Below are the code and all the weights of a small trained network. Each question names an input and a target symbol and asks about switching units off, where a switched-off unit gives its printed mean instead of its output.

import numpy as np


def w(rows, s, z=0):
    codes = np.array(rows[::2]) - 128.0
    scale = np.full(codes.shape[1], s)
    scale[-1] = z or s
    return codes * scale


def f(y):
    return y / 2 * (1 + np.tanh(0.7978845608 * (y + 0.044715 * y**3)))


def softmax(a):
    e = np.exp(a - a.max(-1, keepdims=True))
    return e / e.sum(-1, keepdims=True)


def log_softmax(a):
    a = a - a.max(-1, keepdims=True)
    return a - np.log(np.exp(a).sum(-1, keepdims=True))


def net(x, mask):
    ids = ['ΓΔΠΦαβεηθλμω'.index(c) for c in x.split()]
    T = len(ids)
    res = E[ids] + P[:T]
    r = res
    for j in range(3):
        rows = slice(4 * j, 4 * j + 4)
        q, k, v = (r @ M[0][rows].T for M in (Q, K, V))
        z = softmax(np.where(np.tri(T) > 0, q @ k.T / 4**0.5, -1e9)) @ v
        o = O[0][rows]
        res = res + np.where(mask[j], z, o[:, -1]) @ o[:, :-1]
    y = f(res @ A[0][:, :-1].T + A[0][:, -1])
    res = res + np.where(mask[3:7], y, B[0][:, -1]) @ B[0][:, :-1]
    return log_softmax(res[-1] @ U[:, :-1].T + U[:, -1])


Q, K, V, O, A, B = {}, {}, {}, {}, {}, {}
E = w([
[179,94,214,5],'Γ',
[145,117,114,138],'Δ',
[130,63,144,104],'Π',
[65,208,171,130],'Φ',
[160,165,201,155],'α',
[180,116,179,102],'β',
[146,175,112,81],'ε',
[159,136,134,169],'η',
[78,89,152,141],'θ',
[104,135,90,157],'λ',
[116,103,123,103],'μ',
[129,155,141,176],'ω',
],0.019)
P = w([
[114,106,1,164],'0',
[125,106,85,127],'1',
[146,132,122,106],'2',
[151,164,139,115],'3',
[146,139,163,84],'4',
[146,146,168,62],'5',
[124,146,156,68],'6',
[130,176,142,80],'7',
[133,185,109,78],'8',
[159,158,182,56],'9',
[159,166,179,57],'10',
[217,223,139,85],'11',
],0.0067)
Q[0] = w([
[62,154,229,178],'h0',
[157,131,141,208],'h0',
[129,110,44,55],'h0',
[108,90,139,129],'h0',
[174,181,43,153],'h1',
[103,137,63,188],'h1',
[128,193,97,147],'h1',
[148,134,202,81],'h1',
[91,60,120,255],'h2',
[175,181,160,64],'h2',
[96,120,192,102],'h2',
[205,164,81,158],'h2',
],0.0093)
K[0] = w([
[95,231,167,124],'h0',
[100,161,198,152],'h0',
[120,53,65,54],'h0',
[157,99,144,141],'h0',
[158,102,110,105],'h1',
[254,119,70,90],'h1',
[127,39,138,157],'h1',
[66,169,131,34],'h1',
[114,85,191,198],'h2',
[166,217,122,102],'h2',
[175,183,168,129],'h2',
[69,213,62,143],'h2',
],0.0089)
V[0] = w([
[162,146,98,122],'h0',
[75,195,181,83],'h0',
[131,121,115,81],'h0',
[82,187,183,169],'h0',
[40,51,157,102],'h1',
[185,70,111,172],'h1',
[68,213,55,87],'h1',
[57,128,172,182],'h1',
[187,92,146,170],'h2',
[189,153,98,88],'h2',
[110,219,80,116],'h2',
[86,94,249,155],'h2',
],0.012)
O[0] = w([
[52,84,191,114,128],'h0',
[169,183,140,32,208],'h0',
[45,81,163,65,179],'h0',
[153,228,109,128,101],'h0',
[208,90,6,20,148],'h1',
[130,21,137,199,70],'h1',
[31,219,116,69,99],'h1',
[236,191,40,171,69],'h1',
[173,85,105,217,118],'h2',
[82,47,254,141,251],'h2',
[131,187,223,78,74],'h2',
[175,178,33,105,176],'h2',
],0.0075,0.0035)
A[0] = w([
[116,99,129,2,24],'n0',
[170,86,128,88,1],'n1',
[49,109,91,108,26],'n2',
[151,75,139,107,42],'n3',
],0.0083,0.003)
B[0] = w([
[170,189,105,222,254],'n0',
[212,129,36,104,161],'n1',
[170,241,4,51,133],'n2',
[163,45,116,30,170],'n3',
],0.0037,0.0079)
U = w([
[127,60,125,41,69],'Γ',
[52,81,149,149,2],'Δ',
[116,52,71,136,144],'Π',
[128,201,95,70,101],'Φ',
[211,158,130,201,136],'α',
[135,67,174,149,54],'β',
[76,120,226,77,213],'ε',
[148,100,151,213,113],'η',
[255,133,83,122,185],'θ',
[28,125,127,118,104],'λ',
[97,105,104,119,52],'μ',
[129,144,117,209,182],'ω',
],0.0087,0.0039)

Each question gives the input, a string of symbols that net reads in full, and the target symbol t.
The units are the heads (4 rows each of Q, K, V and O) and the neurons (one row each of A and B). Each row of codes is followed by its name. A weight is (code - 128) times the scale printed after its matrix; where a second scale follows, it is the last column's (O, A, B and U).
mask holds one flag per unit, heads first, then neurons. A switched-off unit (its flag False) gives its mean, the last column of its rows in O or B, instead of its output. The means were averaged over made-up inputs and are rounded, as every weight is.
A unit's drop is (log p(t) with every unit on - log p(t) with that unit switched off) / (log p(t) with every unit on - log p(t) with every unit switched off).
The circuit of an input: a set's keep is (log p(t) with only the set's units on - log p(t) with every unit switched off) / (log p(t) with every unit on - log p(t) with every unit switched off). Starting from all 7 units, units are removed one at a time, each time the one whose removal leaves the highest keep (on an exact tie, the one counted first), for as long as the keep stays at least 0.8.
circuit, biggest first: the units of the circuit, biggest drop first
unit that matters most: the unit with the biggest drop
k most important neurons: the k neurons with the biggest drops, biggest first
heads that matter: for each layer, one digit per head in row order, 1 if its drop is at least 0.15 and else 0, layers parted by /
drop when u is switched off: that unit's drop, to one decimal
input β ω α, target α: unit that matters most => h0
input ε Δ Π λ Γ α β β Φ Π α, target Φ: heads that matter => 110
input Δ α ε ω Φ Γ α μ λ ω, target Φ: circuit, biggest first => (h0, h2)
input Φ λ Π λ θ Δ μ, target Φ: heads that matter => 011
input β Φ ω λ Φ Δ Φ λ Π β, target Φ: heads that matter => 010
input Φ α λ ω, target Φ: circuit, biggest first => (h2, h0)
input Π β Δ Π, target Π: heads that matter => 111
input Φ β ε θ Φ, target Φ: heads that matter => 110
input ε Γ ε β μ α μ ε η λ Π λ, target ε: circuit, biggest first => (h2, h1)
input Φ Π Π α ω Δ θ η, target θ: heads that matter => 111
input ω Π λ θ Π, target θ: heads that matter => 011
input Γ Γ Δ Γ μ θ, target Γ: circuit, biggest first => (h1, h0)
input α Γ α θ η β μ β Γ β, target θ: circuit, biggest first => (h1, h2)
input α ω α, target α: circuit, biggest first => (h1, h0)
input Π Γ Γ μ, target Π: unit that matters most => h2
input Π Δ θ, target Π: heads that matter => 111
input α Φ θ ω, target θ: circuit, biggest first => (h0, h2)
input ε Γ Δ Δ, target ε: circuit, biggest first => (h2, h1)
input λ λ η α Φ α, target Φ: circuit, biggest first => (h1, h0)
input η Π ε Δ ε Π Δ Π α Π Φ ε, target ε: unit that matters most => h2
input β β β, target β: circuit, biggest first => (h1, h0)
input Δ η θ ω Γ Γ, target θ: 2 most important neurons => (n0, n1)
input λ ε μ μ Δ Γ ω, target ε: 2 most important neurons => (n0, n1)
input Γ ε Γ ε λ Γ α ε α ω, target ε: drop when n0 is switched off => 0.1
input λ Γ Γ Δ Π Γ λ Γ θ α, target θ: drop when n1 is switched off => 0.0
